(in the rows, 128 means zero)
Here are made-up nodes, facts about them, and rows of numbers that follow some of those facts. Name the node behind each unnamed row.

How the nodes are related:
ε: is of sort; Ψ: uses
balok {ε=444, Ψ=taner}
bigras {ε=857, Ψ=breter}
brazo {ε=827}
breni {ε=444, Ψ=lutas}
breplir {ε=444, Ψ=tuklen}
breter {ε=403, Ψ=vizotas}
bribebi {ε=403, Ψ=kapla}
brisko {ε=234, Ψ=lelanel}
broplil {ε=827, Ψ=napi}
brudrel {ε=234, Ψ=druskil}
bruklen {ε=444, Ψ=vives}
busul {ε=811, Ψ=gretru}
dogim {ε=444, Ψ=truni}
dratil {ε=444, Ψ=skisol}
dratrel {ε=857, Ψ=grazel}
drenus {ε=857, Ψ=famuk}
drigilum {ε=444, Ψ=bigras}
drikles {ε=234, Ψ=kiski}
dripibril {ε=857, Ψ=fozil}
drogil {ε=444, Ψ=femum}
drostum {ε=811, Ψ=stenuk}
drufludi {ε=444, Ψ=kedis}
drufol {ε=234, Ψ=sufe}
druskil {ε=827, Ψ=flisi}
drutror {ε=811, Ψ=klige}
dugru {ε=444, Ψ=vubrun}
famuk {ε=827, Ψ=nusa}
fegaskil {ε=444, Ψ=nepel}
femum {ε=234, Ψ=klakluplu}
flabrik {ε=444, Ψ=vasen}
flades {ε=444, Ψ=tapen}
flatok {ε=444, Ψ=drigilum}
flebroklur {ε=444}
flepiflo {ε=444, Ψ=flades}
flilagik {ε=444}
flisi {ε=170, Ψ=ligruk}
fovol {ε=444, Ψ=konik}
fozil {ε=444, Ψ=skasuk}
gefi {ε=444, Ψ=trubi}
gokom {ε=444, Ψ=flepiflo}
graklir {ε=234, Ψ=drogil}
graplen {ε=444, Ψ=zestir}
grazel {ε=234, Ψ=roluk}
gredur {ε=827, Ψ=graklir}
gretru {ε=403, Ψ=kovemun}
grikekom {ε=403, Ψ=drenus}
griske {ε=444, Ψ=rini}
grobrilok {ε=234}
grogel {ε=170, Ψ=kiflos}
grostus {ε=170}
kapla {ε=444}
kedis {ε=444, Ψ=trofa}
kibas {ε=857, Ψ=nabris}
kidradas {ε=444, Ψ=noplosten}
kiflos {ε=857, Ψ=tubran}
kimen {ε=444, Ψ=tezur}
kiski {ε=444, Ψ=koplerin}
klakluplu {ε=444, Ψ=dogim}
klastus {ε=857, Ψ=drufol}
klige {ε=170, Ψ=ludes}
klinamir {ε=444, Ψ=dratrel}
kliris {ε=444, Ψ=flabrik}
klobir {ε=444, Ψ=graplen}
konik {ε=444, Ψ=stiku}
koplerin {ε=170, Ψ=gredur}
kovemun {ε=857, Ψ=stogri}
labre {ε=444, Ψ=peklem}
lagra {ε=444, Ψ=nusur}
legra {ε=827, Ψ=plubim}
lekul {ε=857, Ψ=luplos}
lelanel {ε=444, Ψ=troklamo}
ligruk {ε=170, Ψ=klobir}
litra {ε=234, Ψ=brisko}
ludes {ε=403, Ψ=meski}
luplos {ε=811, Ψ=stedru}
lutas {ε=857, Ψ=zogroklam}
meski {ε=811, Ψ=flatok}
migok {ε=403}
miklus {ε=234}
nabris {ε=444, Ψ=kliris}
nanel {ε=811, Ψ=plagafik}
napi {ε=403, Ψ=grostus}
nepel {ε=857, Ψ=flilagik}
nepen {ε=170, Ψ=lekul}
nibrir {ε=170, Ψ=zotrim}
noplosten {ε=444, Ψ=rofledon}
noson {ε=444, Ψ=stine}
nufotrus {ε=234}
nusa {ε=827, Ψ=vitru}
nusur {ε=444}
nuvane {ε=444, Ψ=tiklun}
peklem {ε=857, Ψ=kidradas}
plagafik {ε=170, Ψ=pubrimul}
plidil {ε=444, Ψ=sabon}
plobrek {ε=444, Ψ=stebriko}
plubim {ε=857, Ψ=noson}
pluplok {ε=827, Ψ=busul}
pubrim {ε=444, Ψ=plobrek}
pubrimul {ε=234, Ψ=nepen}
puduzar {ε=444, Ψ=kimen}
punuki {ε=403, Ψ=bribebi}
puste {ε=857, Ψ=grikekom}
reflo {ε=444, Ψ=dripibril}
reskis {ε=234, Ψ=pluplok}
rini {ε=444, Ψ=nuvane}
rofledon {ε=444}
roluk {ε=857, Ψ=ruboklis}
ruboklis {ε=234, Ψ=treplubra}
ruzon {ε=234, Ψ=lagra}
sabon {ε=234, Ψ=veklo}
sivis {ε=444, Ψ=tugrar}
skasuk {ε=234, Ψ=griske}
skibon {ε=444, Ψ=labre}
skisol {ε=444, Ψ=skibon}
skoskasi {ε=444, Ψ=legra}
sogro {ε=827}
sostis {ε=811, Ψ=ruzon}
sozeplin {ε=444, Ψ=drikles}
sozum {ε=827}
stastuk {ε=170, Ψ=reskis}
stebriko {ε=234, Ψ=balok}
stedru {ε=827, Ψ=dugru}
stenuk {ε=234, Ψ=stipe}
stiku {ε=234, Ψ=tevufos}
stine {ε=811, Ψ=klastus}
stipe {ε=170}
stogri {ε=234, Ψ=tesur}
sufe {ε=234, Ψ=vitrul}
taner {ε=857, Ψ=trulak}
tapen {ε=827, Ψ=vobrisus}
tesi {ε=444, Ψ=sozeplin}
tesur {ε=444, Ψ=klinamir}
tevufos {ε=827, Ψ=sivis}
tezur {ε=444, Ψ=grobrilok}
tiklun {ε=234, Ψ=brudrel}
trepadon {ε=857, Ψ=gefi}
treplubra {ε=234, Ψ=nufotrus}
tretrim {ε=827, Ψ=puduzar}
trifon {ε=444, Ψ=kibas}
trofa {ε=234, Ψ=pubrim}
troklamo {ε=857, Ψ=punuki}
trubi {ε=444, Ψ=tesi}
trulak {ε=444, Ψ=plidil}
truni {ε=444, Ψ=puste}
tubran {ε=857, Ψ=reflo}
tugrar {ε=444, Ψ=vasom}
tuklen {ε=857, Ψ=drostum}
vasen {ε=444, Ψ=grogel}
vasom {ε=857, Ψ=drufludi}
veklo {ε=234}
viten {ε=444, Ψ=trifon}
vitru {ε=827, Ψ=breni}
vitrul {ε=234, Ψ=fegaskil}
vives {ε=827, Ψ=breplir}
vizotas {ε=444, Ψ=sostis}
vobrisus {ε=403, Ψ=viten}
vubrun {ε=827, Ψ=stastuk}
zaplel {ε=234}
zestir {ε=234, Ψ=nanel}
zogroklam {ε=444, Ψ=brazo}
zotrim {ε=857, Ψ=litra}

Known rows:
kapla: [113 142 109 136  91 176 131 126 132  80 123 114 136 138 116 149 173 162
 130 106  98  68 165 142 104  99  94 130  92 130 110 121 170 111]
konik: [110 130 109  91  90 150 110 125 167  86 123 109 133 136 109 113 159 156
 115 116 103  76 159 140  93 109 104 113  95 136 121 112 175 113]
bruklen: [111 125 108 105  89 158 123 126 161  89 121 113 131 138 113 120 157 155
 117 115 103  74 162 147  95  98  98 119  99 139 122 115 179 110]
pluplok: [120 113 102 128 108 125 123 109 132 149 105  88  88 156  62 118 178 119
 126 131 126 101 129 169 119  95 136 125 117 125 143  98 139 105]
breni: [112 130 103 132  82 154 130 141 156  82 117 125 131 160 116 123 153 157
 114 107 103  80 182 151 107  98  92 123  91 128 118 127 177 123]
trofa: [150 147 218 123 107  77 105 135 147 177 111  96 135 122  70 138 169 116
  94 115 116  99 134 114 119 208 114 109  77 102 175 112  87 142]
stebriko: [149 148 216 131 108  82 111 137 142 177 110  98 135 123  72 145 168 116
  97 114 114  94 136 117 123 202 111 114  79 103 174 115  86 139]
nuvane: [ 85 154  96  60 102 176 143 157 171 105  98  89 150 124 128  92 152 150
 123 117  96  80 173 146 105 115  81 134 111 163 150 125 181  94]
stastuk: [178 112  59  83 112 126 160  89 132 146 112  98  82 137  75  89 112 136
 133 167 118 130 127 162 145  95 164 129 152 105  86 108 114 142]
gokom: [114 124 107 101  88 158 121 127 163  86 125 116 130 139 115 122 156 153
 114 117 103  71 161 150  92  98  98 119  99 143 122 114 177 114]
pubrim: [107 150 115  72  95 131  77 129 178  70 128  93 136 133  97  96 168 163
 113 116 102  83 155 123  89 139 115 101  77 120 119 107 158 120]
stogri: [133 100 195 160  87 104 124 137  99 224  73  94 101 120  46 146 160 102
 119 117 132  93 144 133 120 135  94 123 113 128 171 112  96 112]
ligruk: [165 156  61  53 140 144 203 112 156 139 114  91 130 129 119  74 109 143
 126 159 102 137 140 157 164 139 151 149 148 113 117 124 129 140]
reflo: [101 152  95  61  79 178 122 161 167  95 110 101 130 129 124 121 152 142
 112 126  90  73 160 160  87 107  84 130 105 179 139 126 165 120]
zogroklam: [114 139 105 136  88 166 131 134 141  80 120 120 133 149 115 137 165 159
 122 106  99  74 173 145 105  97  94 128  91 129 115 124 173 117]
drufludi: [107 145 117  68  95 130  77 125 179  74 128  95 135 134  98  95 165 161
 113 117 104  82 155 125  87 137 118 100  79 122 121 106 163 120]
sufe: [158 124 210 165 102 110 154 130 126 190 112 121 132 126  91 175 162 111
  96 113 115  84 137 140 127 165  96 127  97 119 173 120 106 131]
stiku: [152 127 212 139 101  93 130 132 136 189 109 108 133 123  80 152 162 112
  95 114 118  91 137 131 122 184 104 119  90 114 176 116 100 134]

Name these rows:
No name comes twice in this set of rows, the named rows included.
[129 149 201 121 118 121 176 160 142 208  83  93 150 114 101 137 152 107
 104 115 109  93 152 136 141 183  79 142 110 141 206 130 111 110] : tiklun
[ 91 155  94  59  87 179 129 161 164 100 102  94 139 125 124 110 151 144
 117 121  92  77 166 153  93 113  81 134 106 177 144 128 171 109] : fozil
[136 112 110 131 119 118 137 105 157 134 123  99  91 163  75 119 177 123
 117 135 121  92 125 175 126  97 136 121 115 113 143  96 143 104] : vubrun
[126  95 114 120  99 143 125 111 187  86 124 117 104 145  98 105 151 150
 121 130 111  53 156 155  98  65  99 101 116 121 119  99 173  88] : dugru
[130 153 194 113 101 126 161 169 130 209  83  93 141 113  99 151 155 101
 101 118 107  94 146 143 128 181  77 144 107 157 201 133 102 126] : skasuk
[125 124 110  96  80 157 117 126 174  80 136 125 120 141 118 134 154 147
 107 124  98  64 152 161  86  95  98 114  98 149 119 114 169 123] : flades
[141 116 116 136 128 118 149 102 170 124 131 106  98 165  85 120 175 124
 112 137 120  86 125 176 131 102 137 120 115 107 147  97 146 104] : stedru

Now the same nodes, written a new way:
Some nodes and their rows:
klakluplu: [147 127 139 162  87  93 129 152 129 123 138 141 132 147 113 163 133 127
 128 126 150 118 131 163 142 136 140 129 127 131 134 140 136 151 110  93
 125]
vubrun: [140 134 108  75 155 109 150 122 135 123 122 161 122 167 150 113 126 126
 121 139 151 131 119 138 134 139 128 103 135 165 129 136 138 106 142 113
 173]
flilagik: [152 131 139 147 120 150 134 112 107 119 129 122 148 124 118 126 117 144
 139 126 130 114 118 154 127 128 112 108 130 116 133 140 139 118 136 168
 119]
skibon: [127 130 127 126  96 110 128 134 122 131 126 145 141 119 131 117 124 140
 126 129 117 122 141 117 145 133 118 120 130 116 132 128 126 123 129 131
 123]
brisko: [ 57 123 149 217 141 140 128 135 129 153 120 115 155  76 109  83 139 135
 123 131  71 130 182 141 137 153 110  93 118  69 117  81 110 185 128 124
 115]
lekul: [159 136  81  93 145 102  96 110 145 108 122 140  89 187 135 103 144 143
 136 127 150 125 114  85 107 132 135 110 156 144 143 122 135 128 124 142
 129]
nepen: [169 124 123  88 202 187 128 117 135 112 126 166 104 171 137 116 135 110
 127 137 124 144 160 165 179 111 154 128 137 158 125  83 119  90 151 111
 135]
napi: [106 127 158 111 102 165 131 126 122 136 148 150 156 183 115 161  95 126
 103 133 144 166  73  63 118 164 117 152 113  91 122 129 134  54 116 110
 152]
grostus: [165 124 137  79 160 165 136 125 128 115 136 154 113 118 124 134 125 115
 141 132 130 139 157 154 187 103 149 157 119 145 122  87 117  92 140 137
 120]
tezur: [133 128 129 126 102 117 129 132 122 128 127 139 136 125 131 124 125 134
 125 128 122 122 134 123 134 130 121 121 130 127 133 137 129 126 129 129
 122]
dratil: [129 129 128 126  97 112 128 133 122 131 126 143 139 120 132 119 124 138
 125 129 119 122 139 118 143 134 118 120 130 118 133 130 127 123 128 130
 123]
dratrel: [153 134  97  35 116  78 119 116 142 106 142 130  82 135 123 100 142 142
 151 132 182 125 117  56  93 146 130 117 137 168 142 125 144 149 129 157
 124]
stebriko: [ 80 118 160 182 206 143 120 125 120 161 105  77 148  56  89 121 148 102
 108 127  72 141 126 158 101 123 105 112 127 155 121 120 116 184 124  91
 102]
tugrar: [136 128 132  94 140  96 116 127 117 146 110 124 142  92 114 139 129 121
 110 128 106 131 105 120 133 115 108 135 139 173 137 145 125 116 121  96
 115]
gefi: [140 128 135 145  94 105 129 143 125 125 133 140 133 137 122 144 130 130
 126 127 137 120 132 144 137 133 131 125 129 131 134 140 133 139 119 110
 124]
flatok: [123 119 133 142  95 105 141 137 126 103 120 169 130 137 151 133 132 116
 130 123 104 131 125  81 126  91 120 110 124 118 121 159 128 118 130 179
  95]
breplir: [131 129 130 126 100 114 129 133 121 130 126 141 138 121 131 121 125 136
 125 128 119 122 137 120 138 131 119 120 130 123 133 133 128 125 128 131
 122]
ludes: [ 97 119 159 125  92 153 142 130 125 114 141 178 151 194 131 168 100 112
 107 129 129 174  65  27 112 130 116 143 107  80 112 146 132  47 117 154
 128]

Rows to name:
No name comes twice in this set of rows, the named rows included.
[170 125 120 100 202 193 124 117 135 114 123 165 107 175 139 120 133 111
 126 135 118 143 160 171 181 107 156 132 139 153 125  84 117  86 149 110
 134] : plagafik
[178 139 104 116 121 121 107  92 119 102 135 107 115 135 106 124 123 163
 169 118 163 110  94 113 111 119 119 123 137 108 140 129 145 116 121 218
 110] : klastus
[155 136 123 117 133 131 149 109 114 122 126 133 147 131 130 138 106 144
 143 127 147 115 103 170 146 118 118 123 123 119 126 141 140  88 133 174
 156] : legra
[177 122 145 111 143 144 136 142 135 112 146 158 111 137 108 168 132 110
 144 130 156 134 157 190 196 109 166 163 115 145 123  90 123 115 123 107
 123] : koplerin
[ 83 120 141 245 210 196 119 121 131 141 109  99 135 150 127  93 151 112
 106 129  73 136 160 179  97 140 127  77 141 110 119 109 117 185 140  98
 123] : zestir
[154 134  95  38 125  80 117 114 143 105 139 133  81 146 124  97 144 141
 149 133 181 126 116  60  93 146 130 112 140 171 143 124 144 148 130 152
 127] : kovemun
[149 127 128  79 138 147 130 129 131 125 133 170 124 106 124 116 121 129
 142 134 117 137 177 140 215 114 143 155 119 114 123  63 109  85 137 137
 125] : nibrir
[136 129 114 155 122 164 111 129 125 136 119 120 126 165 161 120 124 132
 108 123 105 120 139 143 123 126 137 134 147 120 133 143 121 115 136 106
 135] : nuvane
[144 127 138 156  89  98 129 149 128 124 137 141 133 143 116 156 132 128
 127 127 147 118 132 157 141 136 137 127 127 130 134 140 135 146 112  99
 124] : kiski
[151 136  91  89  98  78 100 119 138 114 130 130 103 131 124 119 133 151
 150 122 150 120 115  72 124 123 129 139 139 119 141 121 130 127 112 171
 114] : tuklen
[141 135  95 132 148 144 126 124 132 135 110 142 130 183 169 129 117 132
 112 127 121 124 121 163 147 117 139 136 144 124 127 141 123  84 133 110
 172] : druskil
[ 86 118 166 243 153 146 134 145 131 138 132  96 138 108  94 136 150 111
 125 126 112 128 156 192 108 144 134 102 115 108 117 114 126 214 118  97
 112] : drikles
[120 139  92  35 200 107 155 105 162 114 134 140 104 143 140 136 126 120
 161 143 189 132  98 134 130 129 146 129 115 163 118 103 138  89 146 122
 181] : busul

Now the same nodes, written a new way:
Some rows with their names:
sozum: [123 122 129 139 144 128 129 136 117 141 132 133 133 116 121 126 133 132
 134 123 132 120 127 137 129 137 155 127 136 126 146 131 131 141 117 140
 131 129 125 133 125]
graklir: [138 138 122 119 134 140 137 150 128 125 165 136 122 128 115 130 129 134
 130 116 133  78 136 136 150 108 134 122 131 133 125 132 127 135 109 126
 127 127 130 131 131]
vitrul: [138 132 120 118 124 134 132 154 131 129 159 135 128 126 118 127 128 130
 131 112 136  87 122 133 148 106 124 119 131 129 126 133 123 148 113 129
 127 136 130 127 132]
nanel: [156 119 124 127  97 133 133 112 129 133 150 133 114 121 122 126 133 134
 135 124 126 123 127 139 140 113 146 125 128 150 118 135 126 126 125 129
 114 134 124 139 134]
kliris: [119 135 123 114 162 128 130 124 131 137 123 125 141 121 135 129 127 123
 125 147 120 160 117 120 125 140 121 132 126 129 132 127 126 132 140 124
 128 119 130 131 138]
klakluplu: [124 131 128 130 131 126 131 119 126 138 111 126 130 129 132 123 129 126
 125 141 123 144 133 124 124 137 125 133 129 127 131 128 127 117 137 127
 126 125 130 129 132]
trepadon: [117 128 130 126 137 137 150 120 129 120 121 120 110 134 125 129 128 125
 107 153 114 121 152 140 123 134 147 148 133 119 123 123 132  97 127 104
 133 109 132 121 129]
vives: [124 131 127 140 133 130 127 145 117 132 138 130 134 118 121 126 133 132
 131 125 132 125 128 133 128 142 157 126 130 127 141 130 129 132 113 144
 130 131 125 135 125]
stastuk: [122 127 133 133 102 138 123 117 135 109 117 128 112 121 128 126 130 129
 140 135 124  88 124 143 129 124 136 127 130 120 119 129 129 121 124 130
 126 131 129 116 111]
vubrun: [126 126 130 157 115 132 121 140 113 125 125 133 126 122 121 130 132 140
 130 119 132 132 142 134 128 135 154 128 132 129 138 127 133 128 112 146
 131 135 121 140 112]
kedis: [127 128 128 133 129 128 130 123 124 136 109 126 129 129 132 121 128 125
 125 141 126 154 131 128 124 136 125 137 130 125 131 126 125 120 138 127
 126 128 129 131 135]
gretru: [128 152 128 129 122 135 128 144 132 113 120 133 118 149 129 123 121 138
 138 119 138  79 145 125 151 106 102 125 132 118 117 127 128 115 130 124
 134 130 137 116 115]
pubrimul: [150 126 123 135 105 130 127 135 124 113 159 136 115 129 118 137 128 141
 135  96 139 117 133 144 147 108 140 118 129 141 124 130 132 127 114 132
 127 136 125 132 124]
labre: [126 125 131 134 127 124 124 121 125 129 114 125 132 132 132 130 128 129
 120 131 125 160 136 121 119 137 123 132 125 130 128 124 129 122 135 128
 129 126 124 134 127]
noplosten: [125 129 129 131 130 123 128 121 126 134 115 125 131 133 132 124 128 128
 127 136 125 144 131 117 120 140 128 130 126 128 128 128 130 116 134 129
 126 126 128 130 130]
vobrisus: [121 149 126  91 172 132 123 146 135 105 153 127 140 140 132 139 114 128
 130 116 139 120 112 124 140 112  97 126 115 128 118 123 126 139 133 122
 137 116 133 118 141]
drutror: [146 120 127 117 121 146 130 131 128 127 154 131 122 115 120 127 128 127
 131 136 129 103 126 134 134 111 139 135 125 145 115 133 120 138 127 129
 116 129 125 143 144]
skoskasi: [128 121 130 135 127 129 125 127 123 126 116 123 128 129 129 129 124 125
 116 133 128 169 137 129 117 135 131 142 125 128 129 123 126 125 136 123
 130 127 125 137 136]

Which node is each row?
No name comes twice in this set of rows, the named rows included.
[142 119 125 125 106 128 128 163 129 135 164 131 132 129 115 127 126 120
 118  99 143  90 124 132 134 104 120 120 128 123 127 130 116 163 111 127
 130 145 127 126 141] : grobrilok
[142 129 128 135 112 139 121 147 125 112 149 136 119 135 118 134 126 141
 137 106 140  80 141 129 145 105 126 121 128 135 120 129 131 138 111 135
 127 136 125 135 116] : reskis
[139 139 124 114 125 130 138 144 132 137 170 131 133 130 119 126 131 130
 132 111 134  66 123 128 146 108 137 112 126 131 124 134 121 142 107 135
 126 132 129 119 129] : stebriko
[113 133 127 118 178 137 117 154 122 123 151 129 152 109 125 139 127 128
 129 132 131 135 116 128 121 140 144 130 120 131 138 125 128 155 118 146
 134 120 122 142 133] : tapen
[118 151 126 137 167 136 115 117 118 105 138 137 131 120 128 148 134 158
 154 126 122 132 134 127 139 145 161 120 126 154 133 127 150 109 114 154
 130 111 121 144  94] : broplil
[126 108 130 140 128 128 135 153 115 149 133 130 134 114 116 117 129 117
 117 125 139 127 128 144 122 134 155 137 137 115 148 131 120 156 116 132
 133 138 125 132 146] : tretrim
[144 123 126 123 125 148 114 153 120  97 150 136 119 118 118 136 119 135
 137 109 147 124 123 150 144 106 130 135 125 137 121 127 126 142 122 133
 129 137 124 142 138] : stiku
[126 121 129 147 130 141 113 147 112 113 125 132 129 110 121 131 126 134
 131 124 138 159 127 148 127 136 155 140 128 130 139 125 128 136 122 147
 132 135 120 147 131] : tevufos
[128 167 125 112 164 128 119 110 132  90 141 135 121 149 137 147 122 157
 154 110 129 117 135 122 157 117 111 112 121 149 112 125 148  95 132 133
 133 108 132 121  99] : napi

